The symbols move the states like this.
ke: q491->q37, q221->q407, q421->q330, q50->q322, q70->q340, q490->q786, q681->q542, q213->q695, q687->q289, q658->q525, q358->q763, q786->q707, q542->q183, q840->q196, q330->q31, q340->q111, q441->q70, q628->q441, q36->q639, q458->q572, q442->q484, q707->q50, q447->q458, q289->q710, q710->q490, q322->q442, q796->q447, q120->q421, q37->q582, q639->q233, q398->q358, q183->q840, q56->q619, q695->q488, q619->q36, q484->q491, q488->q296, q763->q681, q31->q492, q525->q120, q407->q56, q111->q658, q978->q628, q582->q152, q492->q796, q233->q213, q572->q398, q296->q687, q152->q221, q196->q978
ru: q491->q447, q221->q330, q421->q407, q50->q358, q70->q213, q490->q542, q681->q786, q213->q70, q687->q196, q658->q36, q358->q50, q786->q681, q542->q490, q840->q289, q330->q221, q340->q233, q441->q695, q628->q488, q36->q658, q458->q484, q442->q572, q707->q763, q447->q491, q289->q840, q710->q183, q322->q398, q796->q37, q120->q56, q37->q796, q639->q111, q398->q322, q183->q710, q56->q120, q695->q441, q619->q525, q484->q458, q488->q628, q763->q707, q31->q152, q525->q619, q407->q421, q111->q639, q978->q296, q582->q492, q492->q582, q233->q340, q572->q442, q296->q978, q152->q31, q196->q687

The rows follow the links: the fewer symbols apart two states are, the more alike their rows tend to be.

Each row is also shifted at random along 2 hidden directions that mean nothing.

Row, then state:
14 33 2 -23 9 -11 12 -14 20 -17 -9 -7 20 4 -5 17 -2 -3 -6 9 4 -5 -17 6 -5; state q221
12 -9 10 5 4 12 -12 19 13 1 -13 -23 10 13 15 5 27 -11 15 11 -1 -19 21 -22 -14; state q442
15 -9 -14 18 -13 3 -21 -3 39 7 -22 -19 17 10 22 -3 25 0 9 -2 19 -22 9 -14 16; state q70
-2 18 11 -20 14 -13 14 -7 8 -16 7 16 8 3 -20 5 -23 10 -27 0 1 2 -12 8 -22; state q56
3 5 7 -20 20 -19 16 1 19 -13 8 7 2 -6 -13 3 -33 4 -17 -1 -2 8 -6 -3 -24; state q619
0 -23 6 -2 -3 30 -8 -8 -22 -8 13 -5 1 12 -10 -18 17 1 5 -9 -16 -7 19 -12 -14; state q707
-22 -4 -20 15 -18 5 -3 -18 -15 14 11 23 -14 -4 -8 -10 6 17 -15 -16 2 13 -13 23 38; state q687
12 -3 -19 -18 -7 -6 13 -24 -3 -13 12 -19 -2 -31 5 -20 -16 -23 32 -7 -21 13 -4 -1 23; state q681
-9 -16 -4 27 -14 8 -22 8 -1 18 -10 3 2 19 10 -14 22 3 -5 -1 11 -17 5 -5 13; state q441
-9 -34 -4 19 -8 8 -18 11 23 10 4 -1 -3 7 8 -29 8 7 -10 -10 2 -13 16 -18 7; state q978
-1 -2 -20 15 -12 -5 -3 -5 -14 12 1 1 -17 -22 14 -4 -6 -7 19 -10 3 17 -4 12 34; state q296
-4 -19 -2 -5 -7 27 -4 -23 -8 -7 15 -1 3 8 -15 -20 18 13 -2 -17 -14 -6 15 -4 -5; state q786
11 22 5 -11 3 13 -5 -25 -25 -13 -8 4 21 19 -13 15 16 2 0 2 6 -14 -10 8 -17; state q525
0 -18 -14 -6 -9 22 -3 -31 29 -10 13 -1 7 -1 -12 -20 16 22 -7 -25 -11 -2 12 -6 9; state q490
6 12 -7 6 -9 9 -16 -20 16 -1 -13 1 21 20 -3 9 30 15 -11 -3 18 -20 -7 5 9; state q111
19 3 17 -16 20 -3 11 13 23 -12 -5 -10 3 -4 1 23 -8 1 4 4 3 1 13 -17 -40; state q31
-2 14 -19 -2 -5 -19 14 1 35 5 1 -1 -10 -24 4 8 -15 3 -6 0 -1 21 -15 12 31; state q398

The symbols that take the first to the second take the third to the fourth. What is the fourth?
Answers are names.
A -6 -32 -5 23 -11 8 -20 13 20 15 -4 -4 -1 12 9 -21 17 5 -5 -3 7 -14 13 -14 9
B 7 7 -9 16 -12 7 -19 -7 19 7 -21 -6 16 19 6 2 29 7 -6 1 17 -22 -1 -2 16
C 2 -9 -24 -2 -14 15 -2 -32 20 -6 11 -2 5 -6 -8 -18 12 17 0 -26 -6 3 7 2 22
D q707

A 10 4 17 -12 20 -3 9 17 38 -9 -2 2 4 3 -8 22 -9 21 -21 1 7 -1 12 -10 -41
B -14 36 10 1 -2 -2 -2 4 -29 3 -12 12 11 23 -7 19 16 -2 -12 24 7 -10 -24 23 -1
C 2 -15 -4 13 3 -20 4 23 -1 16 0 1 -21 -25 18 -1 -27 -12 13 -1 5 16 5 -3 6
D q441

A -1 -13 -16 19 -4 -19 2 16 25 18 2 4 -19 -21 15 -4 -19 1 -2 -10 9 15 4 1 20
B 9 22 -3 -2 -3 10 -8 -26 7 -9 -11 3 26 20 -9 11 24 12 -9 -3 16 -20 -5 7 -1
C -11 7 10 6 8 -18 11 32 14 16 -3 10 -16 -8 4 26 -11 12 -17 10 7 14 -3 5 -8
D q221

A 2 13 22 -15 14 9 3 -7 -26 -15 1 12 9 19 -19 18 0 10 -12 0 2 -3 -1 5 -36
B 1 29 8 -22 13 -10 11 -13 26 -18 0 8 15 5 -16 11 -12 10 -27 1 2 -2 -18 8 -13
C 4 12 6 8 -1 2 -9 17 17 9 -20 -13 13 17 9 17 26 -2 -1 22 9 -19 1 -5 -2
D q447

A -29 -21 -2 3 -7 11 -3 -11 -34 0 26 22 -13 4 -17 -39 -14 6 -15 -10 -20 8 -2 7 8
B 15 9 16 -4 16 -17 12 32 1 1 -9 -13 -10 -16 15 29 -17 -13 19 14 3 11 7 -10 -21
C -2 34 3 -10 2 -9 4 -6 28 -7 -12 7 18 16 -9 18 10 12 -27 10 12 -13 -21 10 3
D q786

A 17 16 -4 3 -7 9 -12 -21 -8 -3 -17 -9 24 16 6 10 28 -7 15 0 14 -18 -3 1 8
B 3 3 22 -5 17 -7 9 26 2 0 -4 4 -6 -1 -2 25 -13 4 -8 7 1 8 7 -5 -33
C 7 -9 -31 -1 -13 6 -1 -29 30 -1 5 -10 3 -18 2 -14 7 9 8 -23 0 7 4 1 33
D q442

A -1 12 -17 -8 -6 -14 17 -11 9 1 6 -5 -6 -25 6 0 -14 -7 10 -4 -9 18 -14 15 34
B -11 -21 12 4 -2 29 -11 7 -2 -2 7 4 2 21 -12 -13 23 11 -10 -3 -8 -11 21 -13 -19
C -10 -36 -7 4 -5 7 -5 -3 18 -2 18 2 -7 -2 -6 -40 -9 9 -11 -15 -13 -1 13 -13 4
D q289

A -25 7 -17 -4 -10 -4 12 -16 2 0 16 20 -10 -9 -18 -14 -14 13 -25 -9 -10 18 -17 24 30
B 10 18 12 -16 10 10 2 -18 -6 -19 -6 2 19 16 -16 15 9 7 -10 0 6 -10 -2 4 -28
C -1 -36 0 7 -7 8 -11 4 -30 7 10 -11 -8 -2 10 -34 -2 -19 23 -3 -14 -5 15 -17 1
D q796

A 5 -5 -26 -1 -15 9 0 -29 2 -1 6 -4 2 -15 1 -14 6 -1 13 -20 -5 7 -1 7 30
B -7 -13 -11 -11 -5 2 7 -17 -9 -11 19 -4 -7 -15 -7 -30 -16 -10 9 -10 -22 13 1 -1 13
C 14 -11 5 3 12 -21 7 22 -26 6 0 -13 -18 -28 22 2 -37 -34 40 8 -4 17 5 -10 -9
D q441

A 22 37 2 -16 8 -10 6 -8 8 -12 -19 -20 19 0 8 23 5 -19 17 20 5 -10 -17 2 -2
B 11 7 17 -17 20 1 9 4 12 -16 0 2 8 7 -9 20 -3 12 -10 2 5 -3 9 -7 -39
C -1 16 -6 3 4 -21 13 12 -3 8 -3 -4 -16 -22 11 17 -14 -12 14 13 0 18 -14 12 19
D q322

A 25 22 0 -10 -1 8 -5 -25 -17 -12 -15 -18 28 8 4 17 22 -15 27 3 12 -16 -3 -1 -2
B 15 -2 6 7 3 4 -9 21 31 4 -21 -25 11 12 17 12 28 -4 11 15 4 -21 12 -22 -10
C 12 -9 4 -15 20 -22 14 8 54 -14 2 -2 0 -18 1 2 -37 6 -12 -6 5 9 7 -14 -24
D q183

A -6 7 15 -15 17 -15 14 3 -11 -12 9 15 -3 -2 -15 3 -33 0 -17 -1 -2 9 -10 7 -25
B -6 13 0 5 4 -20 13 25 16 14 -4 2 -16 -17 11 23 -11 0 -3 9 5 16 -8 8 9
C -1 -10 13 -1 12 -18 9 20 -18 2 9 7 -16 -16 2 -2 -38 -12 3 1 -2 14 2 -4 -19
D q796

A 7 6 22 -6 20 -9 13 24 -2 -4 -5 -3 -6 -5 3 25 -12 -2 3 10 1 7 8 -7 -37
B 8 -17 14 3 2 19 -11 15 -19 -1 -2 -20 4 14 8 -2 22 -15 23 11 -8 -16 22 -22 -22
C 5 27 6 1 0 -1 -5 11 -6 6 -20 -10 12 17 8 21 23 -10 7 23 8 -16 -12 2 2
D q120

